Below is a small trained network, with its code and all its weights. Each question gives an input and a target symbol and asks what happens when units are switched off, that is, made to give their printed mean instead of their output.

import numpy as np


def w(rows, s, z=0):
    codes = np.array(rows[::2]) - 128.0
    scale = np.full(codes.shape[1], s)
    scale[-1] = z or s
    return codes * scale


def norm(h):
    return h / np.sqrt((h * h).mean(-1, keepdims=True) + 1e-5)


def f(y):
    return y / 2 * (1 + np.tanh(0.7978845608 * (y + 0.044715 * y**3)))


def softmax(a):
    e = np.exp(a - a.max(-1, keepdims=True))
    return e / e.sum(-1, keepdims=True)


def log_softmax(a):
    a = a - a.max(-1, keepdims=True)
    return a - np.log(np.exp(a).sum(-1, keepdims=True))


def net(x, mask):
    ids = ['ΓΔΘΞΦβζηλπστψω'.index(c) for c in x.split()]
    T = len(ids)
    res = E[ids] + P[:T]
    u = 0
    for l in range(3):
        r = norm(res)
        for j in range(2):
            rows = slice(2 * j, 2 * j + 2)
            q, k, v = (r @ M[l][rows].T for M in (Q, K, V))
            z = softmax(np.where(np.tri(T) > 0, q @ k.T / 2**0.5, -1e9)) @ v
            o = O[l][rows]
            res = res + np.where(mask[u + j], z, o[:, -1]) @ o[:, :-1]
        u += 2
        y = f(norm(res) @ A[l][:, :-1].T + A[l][:, -1])
        res = res + np.where(mask[u : u + 4], y, B[l][:, -1]) @ B[l][:, :-1]
        u += 4
    return log_softmax(norm(res)[-1] @ U[:, :-1].T + U[:, -1])


Q, K, V, O, A, B = {}, {}, {}, {}, {}, {}
E = w([
[114,188,151,157,119,161,116,119,198,137,189,79],'Γ',
[159,140,168,194,173,143,105,145,147,106,187,152],'Δ',
[196,158,192,163,141,106,129,182,124,139,110,155],'Θ',
[166,182,191,111,88,115,124,206,115,84,124,155],'Ξ',
[152,159,208,74,158,70,74,121,115,157,61,112],'Φ',
[158,108,151,160,163,159,134,196,141,185,96,164],'β',
[140,245,157,98,59,89,129,108,134,76,120,145],'ζ',
[186,155,119,24,160,162,115,145,170,134,120,53],'η',
[181,122,131,143,153,152,96,231,95,140,186,103],'λ',
[183,112,94,164,143,191,133,204,138,127,148,179],'π',
[103,173,73,156,159,138,174,27,79,203,120,73],'σ',
[143,161,100,65,111,135,7,47,169,175,175,119],'τ',
[107,157,117,183,44,158,114,201,120,147,173,133],'ψ',
[97,137,83,103,50,196,114,171,144,155,94,178],'ω',
],0.02)
P = w([
[138,200,215,146,186,249,92,134,70,168,100,132],'0',
[187,129,184,168,93,186,103,118,140,140,108,107],'1',
[117,160,138,182,171,169,84,158,143,89,63,102],'2',
[122,183,173,121,173,189,114,137,97,171,128,163],'3',
[190,114,156,155,94,144,130,130,131,147,117,120],'4',
[113,151,112,170,163,128,98,167,164,92,80,112],'5',
[109,179,151,106,165,147,138,140,116,175,153,169],'6',
[188,104,138,143,94,110,154,142,136,151,133,120],'7',
[110,136,94,158,157,95,113,173,176,93,97,120],'8',
[97,169,135,95,163,113,162,138,135,178,177,174],'9',
[182,91,122,129,98,77,173,149,137,154,142,124],'10',
[101,117,82,148,155,62,124,165,183,89,112,132],'11',
[93,150,118,92,160,78,183,140,143,179,185,170],'12',
],0.02)
Q[0] = w([
[101,249,131,94,195,111,41,240,216,173,139,187],'L0H1',
[130,167,170,83,141,167,162,113,79,198,186,162],'L0H1',
[157,197,96,157,170,93,111,140,187,143,117,143],'L0H2',
[141,6,83,208,87,79,73,127,137,20,54,3],'L0H2',
],0.014)
K[0] = w([
[117,48,59,56,160,7,152,95,134,140,147,117],'L0H1',
[104,81,72,165,31,75,178,219,138,111,173,198],'L0H1',
[161,136,109,125,163,12,100,102,182,148,172,141],'L0H2',
[164,223,243,174,181,252,69,97,119,116,89,115],'L0H2',
],0.012)
V[0] = w([
[72,58,175,17,129,139,179,116,148,119,43,76],'L0H1',
[128,97,16,86,89,222,122,143,107,52,208,112],'L0H1',
[203,168,167,30,151,83,60,114,111,7,201,80],'L0H2',
[42,82,183,154,38,99,2,224,51,163,169,103],'L0H2',
],0.0059)
O[0] = w([
[148,218,87,106,141,116,116,170,155,168,154,167,19],'L0H1',
[100,144,57,94,145,177,159,105,150,117,36,98,5],'L0H1',
[112,130,114,109,91,157,99,129,58,90,222,101,170],'L0H2',
[19,138,94,165,58,7,95,173,161,173,67,90,136],'L0H2',
],0.013,0.0032)
A[0] = w([
[140,168,105,207,224,121,157,201,160,80,171,77,123],'L0N1',
[131,89,111,100,2,133,91,150,138,110,111,242,253],'L0N2',
[56,248,97,73,176,121,93,225,154,96,115,203,140],'L0N3',
[59,206,206,64,205,106,115,101,138,163,164,166,80],'L0N4',
],0.0078,0.0033)
B[0] = w([
[90,117,144,79,149,119,126,134,122,154,31,114,254],'L0N1',
[58,103,150,133,113,138,130,98,105,77,91,88,170],'L0N2',
[179,145,60,170,248,159,130,124,144,210,118,123,237],'L0N3',
[46,65,110,174,96,183,129,159,106,112,130,161,200],'L0N4',
],0.015,0.0064)
Q[1] = w([
[189,121,59,174,95,135,88,97,157,118,139,131],'L1H1',
[107,141,173,118,139,87,4,145,179,124,114,126],'L1H1',
[93,157,185,157,51,147,168,97,218,149,149,81],'L1H2',
[93,137,153,25,207,193,169,107,151,132,193,41],'L1H2',
],0.011)
K[1] = w([
[149,178,164,139,80,224,55,83,178,106,104,120],'L1H1',
[155,141,99,160,135,58,11,171,202,97,152,97],'L1H1',
[39,156,162,133,151,145,190,157,254,71,199,141],'L1H2',
[100,127,54,72,205,120,132,46,187,187,205,71],'L1H2',
],0.0092)
V[1] = w([
[145,134,78,132,128,119,110,133,52,132,82,138],'L1H1',
[200,113,158,56,93,32,60,3,87,194,101,98],'L1H1',
[156,104,118,94,95,141,111,229,189,32,124,149],'L1H2',
[161,125,168,125,147,166,30,153,87,134,71,72],'L1H2',
],0.0057)
O[1] = w([
[157,153,151,139,42,40,104,80,203,133,189,79,106],'L1H1',
[99,167,197,34,147,177,133,124,209,221,163,130,72],'L1H1',
[235,188,94,73,113,216,73,202,94,71,212,55,92],'L1H2',
[249,75,77,42,123,1,199,137,24,161,98,117,255],'L1H2',
],0.0059,0.0066)
A[1] = w([
[181,101,114,152,183,93,66,160,150,99,126,124,52],'L1N1',
[114,202,133,102,158,112,155,141,102,145,139,180,123],'L1N2',
[159,109,135,119,103,127,91,178,176,7,80,139,3],'L1N3',
[109,193,150,185,142,161,105,96,196,103,158,115,118],'L1N4',
],0.014,0.0045)
B[1] = w([
[85,129,69,235,93,115,103,49,194,84,187,138,253],'L1N1',
[25,112,141,149,232,218,140,105,129,115,156,96,206],'L1N2',
[139,196,176,40,232,203,182,166,178,202,226,116,162],'L1N3',
[248,79,153,103,180,46,149,157,22,101,51,173,174],'L1N4',
],0.012,0.0037)
Q[2] = w([
[106,115,119,54,242,117,69,93,150,2,81,82],'L2H1',
[87,109,116,193,181,60,111,201,38,115,155,30],'L2H1',
[152,202,143,154,107,89,90,90,179,91,84,99],'L2H2',
[125,10,179,222,145,158,133,165,193,133,187,52],'L2H2',
],0.0095)
K[2] = w([
[97,97,79,33,203,129,84,2,118,187,164,118],'L2H1',
[85,53,95,74,137,38,230,103,107,165,203,153],'L2H1',
[142,151,199,200,139,191,91,202,126,108,71,113],'L2H2',
[73,40,98,100,162,29,244,169,175,42,180,157],'L2H2',
],0.0087)
V[2] = w([
[102,130,123,113,153,89,143,1,98,174,163,142],'L2H1',
[126,103,99,77,135,147,25,122,187,84,138,182],'L2H1',
[154,46,96,121,125,148,90,235,179,121,126,125],'L2H2',
[152,193,137,175,104,162,179,230,137,100,96,123],'L2H2',
],0.0099)
O[2] = w([
[143,74,143,62,99,137,158,116,3,190,160,109,108],'L2H1',
[141,114,165,236,169,101,214,159,125,116,95,173,2],'L2H1',
[210,84,144,85,119,138,74,151,66,166,123,90,141],'L2H2',
[111,61,116,10,142,150,228,155,120,146,144,160,160],'L2H2',
],0.013,0.0069)
A[2] = w([
[224,110,60,139,2,71,147,160,163,173,111,157,228],'L2N1',
[200,149,163,122,7,68,235,20,172,72,143,120,249],'L2N2',
[173,132,149,82,110,113,234,196,100,53,26,97,254],'L2N3',
[90,97,149,115,77,142,112,125,23,92,180,241,7],'L2N4',
],0.0084,0.0042)
B[2] = w([
[131,114,174,160,86,150,241,80,147,126,149,108,227],'L2N1',
[74,109,32,151,174,96,109,176,140,147,114,197,252],'L2N2',
[94,143,115,254,69,58,180,122,80,113,160,158,244],'L2N3',
[189,175,100,116,110,114,174,129,183,123,83,105,209],'L2N4',
],0.016,0.0043)
U = w([
[139,98,132,163,135,86,173,132,53,92,94,160,181],'Γ',
[53,180,161,134,88,86,174,107,199,169,100,82,69],'Δ',
[153,229,86,124,95,151,179,106,195,127,184,117,144],'Θ',
[120,93,234,152,152,180,183,1,198,159,142,132,121],'Ξ',
[192,56,154,158,133,155,122,74,158,90,75,45,99],'Φ',
[121,165,50,92,118,76,103,238,108,77,108,146,94],'β',
[157,192,59,130,165,114,136,113,163,195,63,145,140],'ζ',
[125,145,100,196,96,139,56,86,159,125,161,105,139],'η',
[99,36,151,129,125,146,138,233,176,171,151,187,64],'λ',
[73,59,109,122,102,195,130,177,157,43,105,102,112],'π',
[141,104,138,112,164,202,164,142,89,107,186,121,160],'σ',
[78,206,145,135,94,142,130,235,113,216,196,132,21],'τ',
[120,93,109,60,119,88,90,109,67,142,102,101,144],'ψ',
[181,174,194,78,110,84,104,136,190,152,132,167,254],'ω',
],0.01,0.0052)

Each question gives the input, a string of symbols that net reads in full, and the target symbol t.
The units are the heads (2 rows each of Q, K, V and O) and the neurons (one row each of A and B). Each row of codes is followed by its name. A weight is (code - 128) times the scale printed after its matrix; where a second scale follows, it is the last column's (O, A, B and U).
mask holds one flag per unit, layer by layer, with each layer's heads first. A switched-off unit (its flag False) gives its mean, the last column of its rows in O or B, instead of its output. The means were averaged over made-up inputs and are rounded, as every weight is.
A unit's drop is (log p(t) with every unit on - log p(t) with that unit switched off) / (log p(t) with every unit on - log p(t) with every unit switched off).
The circuit of an input: a set's keep is (log p(t) with only the set's units on - log p(t) with every unit switched off) / (log p(t) with every unit on - log p(t) with every unit switched off). Starting from the 12 units with the biggest drops (on a tie, the unit counted first), units are removed one at a time, each time the one whose removal leaves the highest keep (on an exact tie, the one counted first), for as long as the keep stays at least 0.8.
circuit, biggest first: the units of the circuit, biggest drop first
most important unit: the unit with the biggest drop
top k neurons: the k neurons with the biggest drops, biggest first
top k neurons in layer l: the k neurons of layer l with the biggest drops, biggest first
heads that matter: for each layer, one digit per head in row order, 1 if its drop is at least 0.15 and else 0, layers parted by /
input Γ ζ β Γ τ Δ Φ Γ Θ σ Γ, target λ: circuit, biggest first : (L2N2; L0N3; L2N3)
input ω ψ β ω Δ η Γ Γ Γ Θ Γ Δ, target ζ: top 2 neurons in layer 0 : (L0N3; L0N1)
input ψ Γ Γ Γ β Γ Δ Φ, target ω: top neuron : (L0N3)
input Θ ψ Φ σ Γ Θ Θ Δ Δ β Γ, target λ: top 2 neurons : (L2N2; L0N3)
input ω η ψ β, target Δ: heads that matter : 11 / 00 / 00
input Γ η Γ Γ Θ ω η ψ η Θ Γ Θ Γ, target ω: heads that matter : 10 / 01 / 00
input Γ Θ ω η Δ Δ η Γ Γ Θ, target ω: top 2 neurons : (L2N4; L0N3)
input Γ Γ σ Γ λ Γ η β Θ Γ Γ β, target ζ: circuit, biggest first : (L0H1; L0N3)
input Γ ζ Γ Γ Θ Ξ Θ Γ σ, target ψ: heads that matter : 00 / 00 / 10
input Θ Ξ Θ Γ η Φ β Γ Γ Γ, target π: heads that matter : 10 / 00 / 00
input ω Γ Γ Φ Γ, target ω: heads that matter : 00 / 10 / 10
input λ Δ Γ, target Δ: heads that matter : 10 / 00 / 00
input Γ Γ Γ Ξ η Γ τ Γ Θ Γ Γ ω, target Γ: top 2 neurons in layer 0 : (L0N2; L0N3)
input Γ β Γ Γ Γ Γ Θ λ Γ Θ Θ, target λ: heads that matter : 10 / 01 / 10
input Γ Θ η Δ Γ Γ σ ψ, target π: heads that matter : 00 / 00 / 10
input Γ Θ Δ Φ Γ β Θ, target λ: top 2 neurons : (L0N4; L1N2)
input Γ τ Θ ψ Γ Θ Γ Ξ ω σ η Γ, target ζ: most important unit : L0H1
input Γ Θ Θ Γ Φ Θ ζ, target Θ: top 2 neurons : (L2N4; L0N4)
input Δ η β Γ ω Γ ω Θ Θ, target ζ: circuit, biggest first : (L0N3; L0H1)
input Γ Φ Ξ β Γ Γ Γ, target π: top 2 neurons : (L0N4; L0N3)
input Δ Δ Γ Δ Γ λ Γ Φ Γ Γ β, target Ξ: circuit, biggest first : (L2N1; L1N1)
input Γ Γ Φ Γ, target τ: heads that matter : 11 / 00 / 00
input ω Δ Θ ω Γ σ Γ Γ ω ζ, target ζ: circuit, biggest first : (L0N3)
input Γ Δ Ξ Θ π, target σ: top 2 neurons : (L1N3; L0N3)
input Θ η Γ β ω, target Δ: heads that matter : 01 / 00 / 00
input λ Φ π η Φ Γ Γ σ Δ Θ Γ ω, target ψ: top 2 neurons : (L0N2; L0N3)
input Γ Γ η ζ Γ, target Θ: most important unit : L0N2
input λ Φ Γ η τ Φ Θ, target η: top 2 neurons : (L0N4; L0N1)
input ω Θ Γ Θ ω ω β, target ζ: heads that matter : 11 / 00 / 00
input Θ Θ Γ, target Δ: top 3 neurons : (L0N1; L0N3; L2N3)
